Below are the code and all the weights of a small trained network. Each question names an input and a class and asks about switching units off, where a switched-off unit gives its printed mean instead of its output.

import numpy as np


def w(rows, s, z=0):
    codes = np.array(rows[::2]) - 128.0
    scale = np.full(codes.shape[1], s)
    scale[-1] = z or s
    return codes * scale


def norm(h):
    return h / np.sqrt((h * h).mean(-1, keepdims=True) + 1e-5)


def f(y):
    return np.maximum(y, 0)


def log_softmax(a):
    a = a - a.max(-1, keepdims=True)
    return a - np.log(np.exp(a).sum(-1, keepdims=True))


def net(x, mask):
    res = np.array(x, float).reshape(1, 6) / 4 @ E
    u = 0
    for l in range(2):
        y = f(norm(res) @ A[l][:, :-1].T + A[l][:, -1])
        res = res + np.where(mask[u : u + 15], y, B[l][:, -1]) @ B[l][:, :-1]
        u += 15
    return log_softmax(norm(res)[-1] @ U[:, :-1].T + U[:, -1])


A, B = {}, {}
E = w([
[123,192,124,119,34,130],'x0',
[184,105,114,118,107,42],'x1',
[179,126,1,138,154,211],'x2',
[115,23,90,147,63,137],'x3',
[182,169,134,231,136,63],'x4',
[173,143,214,200,152,151],'x5',
],0.0069)
A[0] = w([
[107,249,145,167,129,36,132],'0.n1',
[159,170,107,163,125,171,61],'0.n2',
[180,72,119,146,106,110,2],'0.n3',
[138,88,138,96,142,130,14],'0.n4',
[137,110,155,155,129,177,100],'0.n5',
[121,86,117,149,135,108,73],'0.n6',
[167,227,68,138,64,218,114],'0.n7',
[134,86,90,127,151,186,8],'0.n8',
[129,108,47,115,203,169,138],'0.n9',
[125,80,80,232,163,114,73],'0.n10',
[193,136,100,41,186,81,157],'0.n11',
[127,102,126,145,128,67,40],'0.n12',
[61,147,47,53,68,82,134],'0.n13',
[175,106,24,155,30,33,163],'0.n14',
[179,127,124,171,129,100,68],'0.n15',
],0.015,0.0045)
B[0] = w([
[91,221,111,161,168,57,247],'0.n1',
[96,159,98,145,93,122,172],'0.n2',
[161,109,181,83,171,157,155],'0.n3',
[81,151,127,123,133,116,140],'0.n4',
[114,131,141,96,200,116,158],'0.n5',
[159,134,126,118,150,166,148],'0.n6',
[149,219,124,38,61,195,235],'0.n7',
[87,171,116,147,144,90,176],'0.n8',
[137,107,39,208,188,131,235],'0.n9',
[235,123,116,141,119,101,190],'0.n10',
[216,171,194,127,140,92,210],'0.n11',
[135,115,113,72,123,125,153],'0.n12',
[75,101,108,7,129,81,236],'0.n13',
[164,2,103,203,93,106,255],'0.n14',
[80,91,115,85,81,111,168],'0.n15',
],0.024,0.0096)
A[1] = w([
[154,160,152,144,44,74,72],'1.n1',
[172,193,109,127,195,219,58],'1.n2',
[155,197,236,66,121,120,112],'1.n3',
[42,193,95,154,157,106,109],'1.n4',
[82,67,216,109,120,118,78],'1.n5',
[120,231,161,139,124,138,132],'1.n6',
[89,136,201,176,121,50,144],'1.n7',
[191,155,82,159,103,83,121],'1.n8',
[110,231,139,183,101,248,3],'1.n9',
[103,92,160,117,119,153,62],'1.n10',
[175,80,111,173,117,120,104],'1.n11',
[102,42,102,82,81,105,79],'1.n12',
[150,113,120,70,218,143,147],'1.n13',
[109,112,120,20,47,192,84],'1.n14',
[193,43,214,208,133,191,47],'1.n15',
],0.017,0.0045)
B[1] = w([
[93,106,95,70,104,91,180],'1.n1',
[134,166,36,108,84,123,187],'1.n2',
[152,164,228,115,136,123,210],'1.n3',
[138,102,189,156,158,182,236],'1.n4',
[160,116,122,61,83,156,156],'1.n5',
[141,162,162,179,166,175,228],'1.n6',
[188,138,57,88,190,126,201],'1.n7',
[99,129,117,66,88,117,244],'1.n8',
[38,212,140,223,22,134,176],'1.n9',
[132,107,110,110,104,155,135],'1.n10',
[138,159,132,122,147,83,196],'1.n11',
[124,206,85,166,157,199,209],'1.n12',
[61,98,140,125,89,51,198],'1.n13',
[168,16,148,125,121,184,199],'1.n14',
[149,97,219,252,83,108,167],'1.n15',
],0.033,0.011)
U = w([
[136,132,210,46,98,139,161],'0',
[199,90,134,246,100,85,140],'1',
[124,57,82,95,86,229,145],'2',
[20,104,115,157,201,121,77],'3',
[138,149,34,98,138,44,188],'4',
[160,214,191,131,252,121,121],'5',
[123,109,192,180,127,102,2],'6',
[95,241,118,200,80,212,130],'7',
],0.02,0.0075)

Each question gives the input, the list of numbers given to net, and the class t.
The units are the neurons (one row each of A and B). Each row of codes is followed by its name. A weight is (code - 128) times the scale printed after its matrix; where a second scale follows, it is the last column's (A, B and U).
mask holds one flag per neuron, layer by layer. A switched-off neuron (its flag False) gives its mean, the last column of its row in B, instead of its output. The means were averaged over made-up inputs and are rounded, as every weight is.
A unit's drop is (log p(t) with every unit on - log p(t) with that unit switched off) / (log p(t) with every unit on - log p(t) with every unit switched off).
unit that matters most: the unit with the biggest drop
top k neurons: the k neurons with the biggest drops, biggest first
k most important neurons of layer l: the k neurons of layer l with the biggest drops, biggest first
input [-7,5,1,0,-3,4], class 1: 2 most important neurons of layer 1 -> [1.n15, 1.n7]
input [-7,6,-6,1,-5,5], class 0: 2 most important neurons of layer 0 -> [0.n14, 0.n1]
input [4,3,8,-4,-5,0], class 2: top neuron -> [0.n7]
input [-5,-3,-1,-6,-3,-3], class 4: top 2 neurons -> [0.n14, 0.n7]
input [0,-8,8,2,-7,-4], class 2: top 4 neurons -> [0.n1, 0.n13, 0.n7, 1.n14]
input [-7,-4,-6,5,1,0], class 1: top 2 neurons -> [0.n13, 0.n1]
input [-3,-8,-1,-5,-2,-4], class 4: 2 most important neurons of layer 1 -> [1.n2, 1.n6]
input [-6,8,6,-2,-3,2], class 1: top 2 neurons -> [1.n15, 0.n1]
input [-6,-4,-2,4,4,-1], class 1: top 2 neurons -> [0.n1, 0.n13]
input [5,6,8,0,-7,-6], class 2: 2 most important neurons of layer 0 -> [0.n7, 0.n13]
input [-4,0,7,0,6,1], class 4: 2 most important neurons of layer 1 -> [1.n8, 1.n4]
input [-8,-1,8,5,7,-7], class 1: top 2 neurons -> [0.n14, 1.n15]
input [0,1,0,-1,-5,8], class 0: top 3 neurons -> [0.n1, 0.n14, 0.n9]
input [6,-1,-5,-8,0,-8], class 5: most important neuron of layer 0 -> [0.n1]
input [-3,-2,5,-4,-2,-5], class 4: 2 most important neurons of layer 0 -> [0.n9, 0.n13]
input [-7,-3,3,2,-4,6], class 4: 2 most important neurons of layer 0 -> [0.n14, 0.n10]
input [6,3,4,8,4,-3], class 2: 4 most important neurons of layer 0 -> [0.n13, 0.n7, 0.n9, 0.n11]
input [-2,2,0,7,-8,0], class 3: top 2 neurons -> [0.n7, 0.n8]
input [-6,3,8,-5,-7,8], class 4: top 2 neurons -> [0.n9, 0.n1]
input [-1,3,-1,0,8,-2], class 4: top 2 neurons -> [0.n1, 0.n15]
input [3,-1,1,1,-7,-1], class 2: unit that matters most -> 1.n14
input [7,-8,3,7,-5,2], class 2: top 2 neurons -> [1.n14, 0.n1]
input [-5,1,0,-2,-4,-8], class 3: 2 most important neurons of layer 0 -> [0.n13, 0.n9]
